Below is a small trained network, with its code and all its weights. Each question gives an input and a target symbol and asks what happens when units are switched off, that is, made to give their printed mean instead of their output.

import numpy as np


def w(rows, s, z=0):
    codes = np.array(rows[::2]) - 128.0
    scale = np.full(codes.shape[1], s)
    scale[-1] = z or s
    return codes * scale


def f(y):
    return y / 2 * (1 + np.tanh(0.7978845608 * (y + 0.044715 * y**3)))


def softmax(a):
    e = np.exp(a - a.max(-1, keepdims=True))
    return e / e.sum(-1, keepdims=True)


def log_softmax(a):
    a = a - a.max(-1, keepdims=True)
    return a - np.log(np.exp(a).sum(-1, keepdims=True))


def net(x, mask):
    ids = ['ΘΩαησφ'.index(c) for c in x.split()]
    T = len(ids)
    res = E[ids] + P[:T]
    u = 0
    for l in range(3):
        q, k, v = (res @ M[l].T for M in (Q, K, V))
        z = softmax(np.where(np.tri(T) > 0, q @ k.T / 2**0.5, -1e9)) @ v
        res = res + np.where(mask[u], z, O[l][:, -1]) @ O[l][:, :-1]
        u += 1
        y = f(res @ A[l][:, :-1].T + A[l][:, -1])
        res = res + np.where(mask[u : u + 12], y, B[l][:, -1]) @ B[l][:, :-1]
        u += 12
    return log_softmax(res[-1] @ U[:, :-1].T + U[:, -1])


Q, K, V, O, A, B = {}, {}, {}, {}, {}, {}
E = w([
[124,34,147,165,165,25,185,92,103],'Θ',
[133,125,163,172,158,34,206,170,185],'Ω',
[148,71,106,137,136,48,89,23,79],'α',
[167,174,107,134,127,50,94,79,156],'η',
[157,230,223,191,227,164,114,161,221],'σ',
[6,153,87,57,5,211,3,213,119],'φ',
],0.003)
P = w([
[94,172,109,176,109,80,101,132,145],'0',
[252,91,128,139,76,167,147,143,167],'1',
[151,65,118,97,88,157,154,60,227],'2',
[177,168,128,121,138,144,175,180,10],'3',
[76,145,13,84,233,157,126,119,155],'4',
[80,206,216,49,133,121,124,111,76],'5',
[59,77,99,196,135,125,47,142,178],'6',
[44,125,225,157,96,119,52,79,163],'7',
],0.0034)
Q[0] = w([
[138,158,254,82,60,116,149,87,111],'L0H0',
[105,70,149,189,96,116,68,108,227],'L0H0',
],0.041)
K[0] = w([
[153,192,172,130,128,91,114,171,3],'L0H0',
[25,182,132,73,207,85,121,96,115],'L0H0',
],0.037)
V[0] = w([
[158,140,175,183,163,93,227,172,168],'L0H0',
[130,3,120,137,123,75,179,87,68],'L0H0',
],0.016)
O[0] = w([
[138,33,95,134,165,90,2,170,198,178],'L0H0',
[140,117,200,235,8,137,133,111,198,8],'L0H0',
],0.0061,0.0016)
A[0] = w([
[116,76,108,49,81,255,127,145,120,145],'L0N0',
[208,124,130,84,124,191,174,141,114,6],'L0N1',
[208,89,150,128,147,115,135,64,149,231],'L0N2',
[121,130,138,152,93,139,105,185,62,239],'L0N3',
[192,166,124,125,177,150,139,57,124,24],'L0N4',
[139,198,250,212,221,210,115,160,156,141],'L0N5',
[192,122,131,116,118,113,122,67,90,97],'L0N6',
[101,130,91,139,138,135,134,127,160,62],'L0N7',
[136,119,110,134,194,149,174,99,148,129],'L0N8',
[139,47,124,92,224,81,97,101,98,193],'L0N9',
[122,77,158,128,93,146,74,132,183,163],'L0N10',
[167,109,137,120,158,93,182,176,163,236],'L0N11',
],0.0076,0.0019)
B[0] = w([
[139,165,194,22,161,227,144,190,121,128],'L0N0',
[189,116,177,137,159,143,196,254,80,89],'L0N1',
[157,194,51,164,153,91,114,79,195,191],'L0N2',
[66,157,87,74,128,178,158,82,249,166],'L0N3',
[128,29,240,100,187,59,183,147,96,111],'L0N4',
[80,79,36,221,234,237,169,54,179,140],'L0N5',
[126,149,144,164,179,112,235,188,186,120],'L0N6',
[136,79,182,106,118,97,94,129,95,113],'L0N7',
[161,144,211,63,163,91,92,74,97,142],'L0N8',
[109,236,117,95,170,71,92,194,200,255],'L0N9',
[100,111,195,175,95,126,26,206,146,189],'L0N10',
[164,152,103,55,140,109,30,5,132,193],'L0N11',
],0.007,0.0023)
Q[1] = w([
[254,52,125,87,137,139,150,133,143],'L1H0',
[158,95,141,124,132,107,126,129,130],'L1H0',
],0.0089)
K[1] = w([
[193,81,224,160,202,1,186,98,143],'L1H0',
[144,127,180,150,139,95,139,91,146],'L1H0',
],0.0063)
V[1] = w([
[151,100,107,184,209,147,131,87,131],'L1H0',
[213,145,114,178,154,2,152,64,143],'L1H0',
],0.016)
O[1] = w([
[88,115,129,149,179,163,188,210,164,81],'L1H0',
[50,253,185,151,71,190,151,209,105,252],'L1H0',
],0.0066,0.0037)
A[1] = w([
[148,126,128,72,227,103,111,211,90,49],'L1N0',
[133,125,83,167,76,84,154,89,131,147],'L1N1',
[92,135,80,52,138,122,179,159,100,137],'L1N2',
[152,145,158,68,168,165,229,98,60,100],'L1N3',
[110,158,181,106,92,134,143,229,130,101],'L1N4',
[173,19,105,119,148,73,119,90,91,68],'L1N5',
[155,123,143,69,126,113,167,67,115,125],'L1N6',
[101,73,179,144,95,125,141,109,180,75],'L1N7',
[111,198,167,119,112,190,254,172,82,163],'L1N8',
[97,141,89,150,167,80,164,108,147,235],'L1N9',
[130,110,133,147,141,140,131,134,123,79],'L1N10',
[94,129,167,178,73,205,153,159,77,4],'L1N11',
],0.009,0.0026)
B[1] = w([
[191,157,165,76,141,91,205,148,214,160],'L1N0',
[168,127,150,108,72,144,124,101,157,140],'L1N1',
[217,225,104,183,149,73,117,123,116,164],'L1N2',
[182,56,145,186,189,75,90,216,60,170],'L1N3',
[59,143,109,180,185,158,145,143,108,235],'L1N4',
[36,179,118,211,188,146,230,116,138,201],'L1N5',
[105,144,103,58,95,118,161,160,68,167],'L1N6',
[209,126,84,168,144,83,167,137,142,123],'L1N7',
[136,92,122,44,96,83,102,1,139,254],'L1N8',
[131,130,127,50,155,169,88,125,136,180],'L1N9',
[118,103,114,142,151,102,168,122,142,109],'L1N10',
[155,118,129,194,86,47,228,159,120,162],'L1N11',
],0.0097,0.006)
Q[2] = w([
[114,107,92,142,158,77,251,117,61],'L2H0',
[65,144,113,120,145,114,54,94,168],'L2H0',
],0.012)
K[2] = w([
[168,72,30,132,62,229,136,91,223],'L2H0',
[143,77,131,135,150,105,113,130,9],'L2H0',
],0.011)
V[2] = w([
[162,146,82,116,121,2,88,164,68],'L2H0',
[56,226,103,116,56,113,113,117,188],'L2H0',
],0.0087)
O[2] = w([
[47,124,252,98,123,125,28,159,101,175],'L2H0',
[213,114,144,110,135,225,114,65,47,248],'L2H0',
],0.0039,0.011)
A[2] = w([
[152,92,146,247,103,118,155,166,130,27],'L2N0',
[147,129,114,86,90,174,116,60,137,210],'L2N1',
[135,157,119,146,215,143,180,113,149,106],'L2N2',
[168,104,174,123,138,121,117,142,154,135],'L2N3',
[179,81,121,114,97,127,140,61,120,4],'L2N4',
[145,134,123,146,142,139,153,181,57,99],'L2N5',
[104,101,161,181,81,134,211,107,155,56],'L2N6',
[125,90,135,155,172,115,98,170,128,119],'L2N7',
[91,117,143,180,186,156,135,63,119,231],'L2N8',
[210,99,136,103,114,119,79,110,140,230],'L2N9',
[91,109,108,178,165,194,105,162,133,125],'L2N10',
[100,104,150,131,162,104,162,129,184,110],'L2N11',
],0.012,0.0027)
B[2] = w([
[102,122,101,255,252,152,61,61,75,147],'L2N0',
[127,39,85,127,130,85,184,149,77,243],'L2N1',
[74,70,187,131,36,104,37,79,89,218],'L2N2',
[83,83,43,167,92,163,189,138,140,143],'L2N3',
[69,178,178,107,71,152,124,123,219,177],'L2N4',
[213,53,126,130,121,169,94,235,171,161],'L2N5',
[179,123,231,198,95,132,188,96,209,169],'L2N6',
[214,136,149,101,64,174,193,85,147,153],'L2N7',
[169,164,55,69,162,131,178,161,94,254],'L2N8',
[66,161,75,124,138,133,184,67,38,181],'L2N9',
[115,174,118,86,155,64,178,211,218,178],'L2N10',
[158,195,94,116,150,200,115,196,119,160],'L2N11',
],0.0087,0.0094)
U = w([
[159,153,146,207,202,150,124,115,137,7],'Θ',
[169,120,168,127,57,116,190,124,188,4],'Ω',
[219,57,171,128,105,123,91,191,130,90],'α',
[38,150,210,126,59,126,2,88,143,176],'η',
[125,213,91,99,170,156,163,230,206,161],'σ',
[90,111,28,99,168,109,170,70,38,245],'φ',
],0.0028,0.0016)

Each question gives the input, a string of symbols that net reads in full, and the target symbol t.
The units are the heads (2 rows each of Q, K, V and O) and the neurons (one row each of A and B). Each row of codes is followed by its name. A weight is (code - 128) times the scale printed after its matrix; where a second scale follows, it is the last column's (O, A, B and U).
mask holds one flag per unit, layer by layer, with each layer's heads first. A switched-off unit (its flag False) gives its mean, the last column of its rows in O or B, instead of its output. The means were averaged over made-up inputs and are rounded, as every weight is.
A unit's drop is (log p(t) with every unit on - log p(t) with that unit switched off) / (log p(t) with every unit on - log p(t) with every unit switched off).
most important unit: the unit with the biggest drop
top k neurons: the k neurons with the biggest drops, biggest first
top k neurons in layer l: the k neurons of layer l with the biggest drops, biggest first
input η η φ η η σ η α, target σ: top neuron : [L1N3]
input φ η Ω η φ, target σ: top 3 neurons in layer 1 : [L1N5; L1N3; L1N11]
input φ σ σ Ω η σ, target σ: top 3 neurons : [L0N5; L1N3; L2N11]
input Θ φ Θ Ω φ, target Θ: top 2 neurons : [L1N5; L0N10]
input η φ η η σ φ η σ, target α: top 2 neurons in layer 0 : [L0N0; L0N10]
input φ α η σ α Ω, target σ: top 2 neurons : [L1N3; L1N0]
input Θ η η, target Θ: top 4 neurons : [L2N0; L0N10; L1N11; L0N9]
input η σ φ η Θ η Θ, target η: top 3 neurons : [L1N3; L1N4; L2N8]
input σ η φ η η η, target η: top 2 neurons in layer 2 : [L2N8; L2N1]
input η φ η η Ω φ Θ η, target α: top 3 neurons : [L1N3; L2N5; L0N0]
input η Θ η φ Θ φ, target α: top 3 neurons : [L1N3; L2N5; L1N8]
input Θ σ σ, target Θ: top 2 neurons in layer 1 : [L1N11; L1N7]
input Ω Θ η η φ φ α Ω, target α: top 3 neurons : [L1N3; L2N5; L0N0]
input Ω Θ Ω α, target Θ: most important unit : L0H0
input Ω α η η α α η, target Ω: top 2 neurons : [L1N11; L1N8]
input η σ Ω Θ Ω η Θ, target σ: top 2 neurons : [L2N10; L1N8]
input φ Θ φ η Ω, target α: top 3 neurons : [L1N3; L2N5; L1N8]
input Ω σ φ Ω φ Ω α, target α: top 3 neurons : [L1N3; L2N5; L0N0]
input η η η α φ φ α η, target α: top 4 neurons in layer 1 : [L1N3; L1N8; L1N6; L1N5]
input η σ Ω σ η, target σ: top neuron in layer 0 : [L0N10]
input η φ η Ω η Ω, target η: top 3 neurons in layer 1 : [L1N3; L1N4; L1N5]
input σ η η, target η: top 2 neurons in layer 2 : [L2N2; L2N8]
input σ σ η α η σ, target Ω: top 2 neurons in layer 1 : [L1N11; L1N8]
input η η σ η η Θ Θ η, target Θ: top 2 neurons in layer 2 : [L2N0; L2N6]
input φ α σ φ, target Ω: top 3 neurons in layer 2 : [L2N6; L2N4; L2N2]
